Below is a small trained network, with its code and all its weights. Each question gives an input and a class and asks what happens when units are switched off, that is, made to give their printed mean instead of their output.

import numpy as np


def w(rows, s, z=0):
    codes = np.array(rows[::2]) - 128.0
    scale = np.full(codes.shape[1], s)
    scale[-1] = z or s
    return codes * scale


def norm(h):
    return h / np.sqrt((h * h).mean(-1, keepdims=True) + 1e-5)


def f(y):
    return y / 2 * (1 + np.tanh(0.7978845608 * (y + 0.044715 * y**3)))


def log_softmax(a):
    a = a - a.max(-1, keepdims=True)
    return a - np.log(np.exp(a).sum(-1, keepdims=True))


def net(x, mask):
    res = np.array(x, float).reshape(1, 8) / 4 @ E
    u = 0
    for l in range(3):
        y = f(norm(res) @ A[l][:, :-1].T + A[l][:, -1])
        res = res + np.where(mask[u : u + 5], y, B[l][:, -1]) @ B[l][:, :-1]
        u += 5
    return log_softmax(norm(res)[-1] @ U[:, :-1].T + U[:, -1])


A, B = {}, {}
E = w([
[135,124,131,140,134,126,123,128],'x0',
[137,160,94,176,165,95,122,44],'x1',
[55,86,164,97,87,174,85,89],'x2',
[167,103,153,75,88,20,137,118],'x3',
[121,128,121,125,129,127,131,129],'x4',
[91,113,178,76,253,110,108,147],'x5',
[118,170,85,135,97,97,15,164],'x6',
[117,148,124,112,113,128,134,128],'x7',
],0.0028)
A[0] = w([
[70,82,163,87,102,162,84,54,87],'0.n1',
[231,196,80,124,184,92,179,199,4],'0.n2',
[55,74,176,99,46,118,83,78,167],'0.n3',
[144,84,196,84,80,163,127,252,73],'0.n4',
[78,158,136,122,145,104,131,44,124],'0.n5',
],0.0043,0.0014)
B[0] = w([
[243,121,53,101,142,168,136,147,203],'0.n1',
[220,112,83,30,169,254,72,129,244],'0.n2',
[191,138,114,108,191,159,101,144,252],'0.n3',
[205,244,119,192,166,102,156,135,247],'0.n4',
[181,92,144,160,157,129,126,131,160],'0.n5',
],0.0057,0.0016)
A[1] = w([
[81,82,116,29,89,131,110,128,64],'1.n1',
[105,114,157,39,187,141,125,177,123],'1.n2',
[63,194,146,77,253,85,121,150,144],'1.n3',
[159,79,79,120,195,142,194,78,3],'1.n4',
[135,117,212,150,132,190,105,129,88],'1.n5',
],0.0039,0.0015)
B[1] = w([
[164,102,101,125,125,94,125,107,80],'1.n1',
[106,58,93,169,96,158,163,116,215],'1.n2',
[47,22,153,190,65,110,120,143,250],'1.n3',
[165,186,196,144,86,253,75,143,190],'1.n4',
[159,123,30,157,184,100,209,75,134],'1.n5',
],0.005,0.0018)
A[2] = w([
[93,182,122,216,140,168,105,135,163],'2.n1',
[118,149,107,167,128,241,135,130,68],'2.n2',
[147,149,254,129,116,193,232,83,2],'2.n3',
[237,84,180,86,122,45,133,112,56],'2.n4',
[176,168,88,202,5,148,158,114,77],'2.n5',
],0.0048,0.0015)
B[2] = w([
[169,165,151,115,104,2,139,135,208],'2.n1',
[89,158,101,80,161,97,162,90,251],'2.n2',
[139,155,115,129,53,55,10,171,233],'2.n3',
[52,173,92,128,168,98,169,81,210],'2.n4',
[88,36,186,168,165,176,148,138,223],'2.n5',
],0.0077,0.0024)
U = w([
[182,112,79,57,184,199,127,105,171],'0',
[79,1,166,173,133,159,149,162,166],'1',
[138,148,123,123,73,89,52,151,84],'2',
[89,169,96,107,163,63,187,94,5],'3',
[157,168,150,150,154,110,123,126,175],'4',
],0.0086,0.0018)

Each question gives the input, the list of numbers given to net, and the class t.
The units are the neurons (one row each of A and B). Each row of codes is followed by its name. A weight is (code - 128) times the scale printed after its matrix; where a second scale follows, it is the last column's (A, B and U).
mask holds one flag per neuron, layer by layer. A switched-off neuron (its flag False) gives its mean, the last column of its row in B, instead of its output. The means were averaged over made-up inputs and are rounded, as every weight is.
A unit's drop is (log p(t) with every unit on - log p(t) with that unit switched off) / (log p(t) with every unit on - log p(t) with every unit switched off).
The circuit of an input: a set's keep is (log p(t) with only the set's units on - log p(t) with every unit switched off) / (log p(t) with every unit on - log p(t) with every unit switched off). Starting from the 12 units with the biggest drops (on a tie, the unit counted first), units are removed one at a time, each time the one whose removal leaves the highest keep (on an exact tie, the one counted first), for as long as the keep stays at least 0.8.
circuit, biggest first: the units of the circuit, biggest drop first
unit that matters most: the unit with the biggest drop
top k neurons: the k neurons with the biggest drops, biggest first
k most important neurons of layer l: the k neurons of layer l with the biggest drops, biggest first
input [3,7,-4,-4,7,-7,-6,7], class 1: unit that matters most -> 2.n5
input [1,7,-6,7,2,8,3,5], class 1: circuit, biggest first -> 1.n3, 0.n4
input [-6,0,8,-6,5,-4,-7,7], class 0: circuit, biggest first -> 0.n1, 1.n3
input [-8,6,7,-5,-6,2,5,-5], class 0: top 2 neurons -> 0.n1, 2.n3
input [6,-1,6,-7,-6,6,0,6], class 3: circuit, biggest first -> 2.n2, 2.n1
input [8,7,8,6,7,-2,-5,8], class 0: circuit, biggest first -> 0.n1, 0.n3
input [-7,-8,7,3,-8,-4,5,-6], class 4: 2 most important neurons of layer 0 -> 0.n4, 0.n3
input [5,0,3,-8,6,4,-1,2], class 3: circuit, biggest first -> 2.n1, 2.n2
input [-5,-7,6,-1,-1,3,-6,-4], class 4: top 4 neurons -> 0.n4, 0.n2, 2.n3, 0.n1
input [1,-6,3,6,-1,-2,-1,-4], class 3: top 2 neurons -> 2.n4, 0.n2
input [0,-4,-3,-5,8,-7,-5,3], class 1: 2 most important neurons of layer 2 -> 2.n5, 2.n4
input [-3,0,-1,-8,3,-4,1,0], class 3: top 2 neurons -> 2.n1, 2.n2
input [-7,-2,3,3,-8,2,-1,2], class 0: top 4 neurons -> 0.n1, 0.n3, 2.n1, 2.n3
input [-3,0,1,-1,7,2,-8,2], class 2: circuit, biggest first -> 2.n3
input [-7,-4,-4,-7,3,-4,-5,-7], class 3: 3 most important neurons of layer 0 -> 0.n1, 0.n5, 0.n3
input [1,-6,4,4,3,8,8,5], class 1: 3 most important neurons of layer 1 -> 1.n3, 1.n2, 1.n4
input [-8,5,-5,-3,5,-5,-1,-6], class 0: top 2 neurons -> 0.n2, 1.n3
input [-4,-5,-4,7,-3,1,-2,-2], class 3: top 2 neurons -> 2.n4, 0.n1
input [-3,1,-8,6,-4,8,0,-2], class 0: top 2 neurons -> 0.n2, 2.n5
input [-4,6,-2,8,5,-8,6,7], class 1: circuit, biggest first -> 2.n5
input [-8,-8,4,7,-1,-1,5,-3], class 4: circuit, biggest first -> 0.n4, 2.n3
input [7,-8,1,-5,-4,-6,-3,-7], class 4: top 3 neurons -> 0.n4, 2.n1, 1.n3
input [5,-8,-4,-1,-8,-4,-4,-8], class 4: 2 most important neurons of layer 1 -> 1.n3, 1.n2
input [3,-8,-3,5,-8,5,-8,-8], class 2: top 2 neurons -> 2.n3, 0.n4
input [1,-3,-1,-2,-1,-2,2,7], class 4: 2 most important neurons of layer 1 -> 1.n2, 1.n3
input [0,-4,4,4,5,-4,4,1], class 0: circuit, biggest first -> 0.n3, 2.n3
